Below are the code and all the weights of a small trained network. Each question names an input and a target symbol and asks about switching units off, where a switched-off unit gives its printed mean instead of its output.

import numpy as np


def w(rows, s, z=0):
    codes = np.array(rows[::2]) - 128.0
    scale = np.full(codes.shape[1], s)
    scale[-1] = z or s
    return codes * scale


def f(y):
    return y / 2 * (1 + np.tanh(0.7978845608 * (y + 0.044715 * y**3)))


def softmax(a):
    e = np.exp(a - a.max(-1, keepdims=True))
    return e / e.sum(-1, keepdims=True)


def log_softmax(a):
    a = a - a.max(-1, keepdims=True)
    return a - np.log(np.exp(a).sum(-1, keepdims=True))


def net(x, mask):
    ids = ['αεζηθπστφψω'.index(c) for c in x.split()]
    T = len(ids)
    res = E[ids] + P[:T]
    u = 0
    for l in range(2):
        r = res
        for j in range(2):
            rows = slice(3 * j, 3 * j + 3)
            q, k, v = (r @ M[l][rows].T for M in (Q, K, V))
            z = softmax(np.where(np.tri(T) > 0, q @ k.T / 3**0.5, -1e9)) @ v
            o = O[l][rows]
            res = res + np.where(mask[u + j], z, o[:, -1]) @ o[:, :-1]
        u += 2
        y = f(res @ A[l][:, :-1].T + A[l][:, -1])
        res = res + np.where(mask[u : u + 16], y, B[l][:, -1]) @ B[l][:, :-1]
        u += 16
    return log_softmax(res[-1] @ U[:, :-1].T + U[:, -1])


Q, K, V, O, A, B = {}, {}, {}, {}, {}, {}
E = w([
[64,201,233],'α',
[93,174,160],'ε',
[68,169,49],'ζ',
[150,114,101],'η',
[83,191,254],'θ',
[172,106,121],'π',
[16,238,227],'σ',
[125,110,100],'τ',
[89,170,157],'φ',
[203,58,5],'ψ',
[147,105,8],'ω',
],0.0088)
P = w([
[166,130,131],'0',
[38,101,138],'1',
[126,50,148],'2',
[223,237,144],'3',
[45,192,22],'4',
[5,123,168],'5',
],0.013)
Q[0] = w([
[177,240,113],'L0H0',
[71,184,26],'L0H0',
[176,83,74],'L0H0',
[48,50,129],'L0H1',
[145,250,56],'L0H1',
[37,71,116],'L0H1',
],0.021)
K[0] = w([
[140,243,59],'L0H0',
[56,135,59],'L0H0',
[169,82,82],'L0H0',
[212,187,134],'L0H1',
[66,2,174],'L0H1',
[217,148,158],'L0H1',
],0.023)
V[0] = w([
[209,169,189],'L0H0',
[192,165,172],'L0H0',
[35,35,86],'L0H0',
[106,150,102],'L0H1',
[235,43,255],'L0H1',
[215,69,200],'L0H1',
],0.0082)
O[0] = w([
[114,137,28,4],'L0H0',
[113,135,55,37],'L0H0',
[190,134,240,218],'L0H0',
[145,150,152,143],'L0H1',
[57,2,34,58],'L0H1',
[76,33,73,100],'L0H1',
],0.0072,0.0036)
A[0] = w([
[167,131,157,99],'L0N0',
[252,109,244,130],'L0N1',
[95,134,87,132],'L0N2',
[101,51,209,95],'L0N3',
[81,133,91,114],'L0N4',
[87,142,55,120],'L0N5',
[46,134,64,129],'L0N6',
[112,132,126,88],'L0N7',
[93,144,51,128],'L0N8',
[129,123,132,119],'L0N9',
[92,35,238,31],'L0N10',
[209,99,167,99],'L0N11',
[56,133,66,142],'L0N12',
[248,45,130,3],'L0N13',
[254,88,96,73],'L0N14',
[69,133,72,142],'L0N15',
],0.0056,0.0045)
B[0] = w([
[73,125,109,129],'L0N0',
[28,170,48,253],'L0N1',
[171,114,147,131],'L0N2',
[203,66,124,216],'L0N3',
[160,87,150,121],'L0N4',
[219,107,154,144],'L0N5',
[204,72,169,141],'L0N6',
[118,83,126,108],'L0N7',
[229,116,154,153],'L0N8',
[124,125,125,123],'L0N9',
[221,23,79,221],'L0N10',
[44,170,72,138],'L0N11',
[204,85,170,145],'L0N12',
[119,55,5,116],'L0N13',
[152,177,43,134],'L0N14',
[196,97,165,142],'L0N15',
],0.012,0.0036)
Q[1] = w([
[40,66,155],'L1H0',
[40,72,120],'L1H0',
[107,121,88],'L1H0',
[132,78,38],'L1H1',
[58,77,142],'L1H1',
[138,108,251],'L1H1',
],0.014)
K[1] = w([
[180,197,91],'L1H0',
[205,225,115],'L1H0',
[155,158,151],'L1H0',
[178,84,38],'L1H1',
[85,31,131],'L1H1',
[141,106,250],'L1H1',
],0.013)
V[1] = w([
[140,130,188],'L1H0',
[133,112,3],'L1H0',
[141,126,169],'L1H0',
[138,148,113],'L1H1',
[110,97,67],'L1H1',
[144,165,90],'L1H1',
],0.015)
O[1] = w([
[142,135,59,97],'L1H0',
[154,153,254,253],'L1H0',
[146,137,79,115],'L1H0',
[93,104,164,142],'L1H1',
[175,168,170,108],'L1H1',
[78,95,209,151],'L1H1',
],0.012,0.0052)
A[1] = w([
[55,154,54,40],'L1N0',
[124,121,127,50],'L1N1',
[186,38,153,94],'L1N2',
[69,14,141,130],'L1N3',
[90,166,113,59],'L1N4',
[147,77,70,90],'L1N5',
[150,152,199,17],'L1N6',
[219,5,94,5],'L1N7',
[108,106,139,71],'L1N8',
[3,230,112,2],'L1N9',
[119,114,130,34],'L1N10',
[129,130,127,37],'L1N11',
[141,188,133,112],'L1N12',
[111,132,164,44],'L1N13',
[114,133,128,95],'L1N14',
[156,231,112,152],'L1N15',
],0.0068,0.0071)
B[1] = w([
[67,114,231,185],'L1N0',
[182,148,131,87],'L1N1',
[106,101,91,249],'L1N2',
[147,172,97,127],'L1N3',
[154,132,148,119],'L1N4',
[151,61,83,180],'L1N5',
[142,89,54,239],'L1N6',
[152,250,196,253],'L1N7',
[150,138,116,98],'L1N8',
[228,201,66,205],'L1N9',
[213,166,149,86],'L1N10',
[198,137,149,86],'L1N11',
[114,97,132,140],'L1N12',
[129,128,99,136],'L1N13',
[135,142,146,106],'L1N14',
[95,91,157,166],'L1N15',
],0.019,0.004)
U = w([
[111,130,39,101],'α',
[90,121,50,123],'ε',
[27,223,73,148],'ζ',
[117,133,121,133],'η',
[152,148,52,36],'θ',
[165,164,173,2],'π',
[2,109,44,129],'σ',
[96,131,89,133],'τ',
[79,118,38,180],'φ',
[146,52,113,63],'ψ',
[18,128,211,232],'ω',
],0.0062,0.0041)

Each question gives the input, a string of symbols that net reads in full, and the target symbol t.
The units are the heads (3 rows each of Q, K, V and O) and the neurons (one row each of A and B). Each row of codes is followed by its name. A weight is (code - 128) times the scale printed after its matrix; where a second scale follows, it is the last column's (O, A, B and U).
mask holds one flag per unit, layer by layer, with each layer's heads first. A switched-off unit (its flag False) gives its mean, the last column of its rows in O or B, instead of its output. The means were averaged over made-up inputs and are rounded, as every weight is.
A unit's drop is (log p(t) with every unit on - log p(t) with that unit switched off) / (log p(t) with every unit on - log p(t) with every unit switched off).
The circuit of an input: a set's keep is (log p(t) with only the set's units on - log p(t) with every unit switched off) / (log p(t) with every unit on - log p(t) with every unit switched off). Starting from the 12 units with the biggest drops (on a tie, the unit counted first), units are removed one at a time, each time the one whose removal leaves the highest keep (on an exact tie, the one counted first), for as long as the keep stays at least 0.8.
circuit, biggest first: the units of the circuit, biggest drop first
unit that matters most: the unit with the biggest drop
k most important neurons: the k neurons with the biggest drops, biggest first
heads that matter: for each layer, one digit per head in row order, 1 if its drop is at least 0.15 and else 0, layers parted by /
input ζ π ζ φ ψ, target ζ: unit that matters most -> L0H0
input α σ ω θ, target σ: circuit, biggest first -> (L0H0, L1H0)
input ζ φ ω α ω, target ω: circuit, biggest first -> (L0H0, L1N9)
input ζ ζ φ, target ζ: 2 most important neurons -> (L0N1, L1N9)
input ω ω σ π, target ω: circuit, biggest first -> (L0H1, L1H1)
input ω ω η, target ω: heads that matter -> 00 / 11
input σ σ θ, target σ: heads that matter -> 00 / 10
input ω ω π ψ ω ζ, target ψ: heads that matter -> 01 / 10
input π π ζ, target π: 4 most important neurons -> (L1N7, L0N1, L0N10, L0N3)
input η ω ω ζ, target ω: circuit, biggest first -> (L1H1, L1N9)
input ω π ω ω, target π: heads that matter -> 10 / 00
input ζ π π, target ζ: heads that matter -> 01 / 00
input ω ω ω ω ε, target ω: heads that matter -> 10 / 10
input φ θ ω ψ π θ, target ψ: unit that matters most -> L1H0
input θ ψ π ω ζ, target π: circuit, biggest first -> (L0H1, L1N7, L0N6, L0N12)
input θ ω σ σ ω σ, target σ: heads that matter -> 00 / 11
input π τ ψ, target π: circuit, biggest first -> (L0H1, L1N7, L1H1)
input π ζ ζ π ω ω, target π: 4 most important neurons -> (L1N7, L0N10, L0N3, L0N1)
input ζ φ ψ ω η, target ψ: heads that matter -> 11 / 10
input ω ζ ε θ ω σ, target θ: unit that matters most -> L0H1
input π ω ζ ω, target ω: circuit, biggest first -> (L0H1, L1H1)
input ζ ω ε, target ζ: 2 most important neurons -> (L1N9, L0N1)
input σ η π, target σ: heads that matter -> 00 / 10
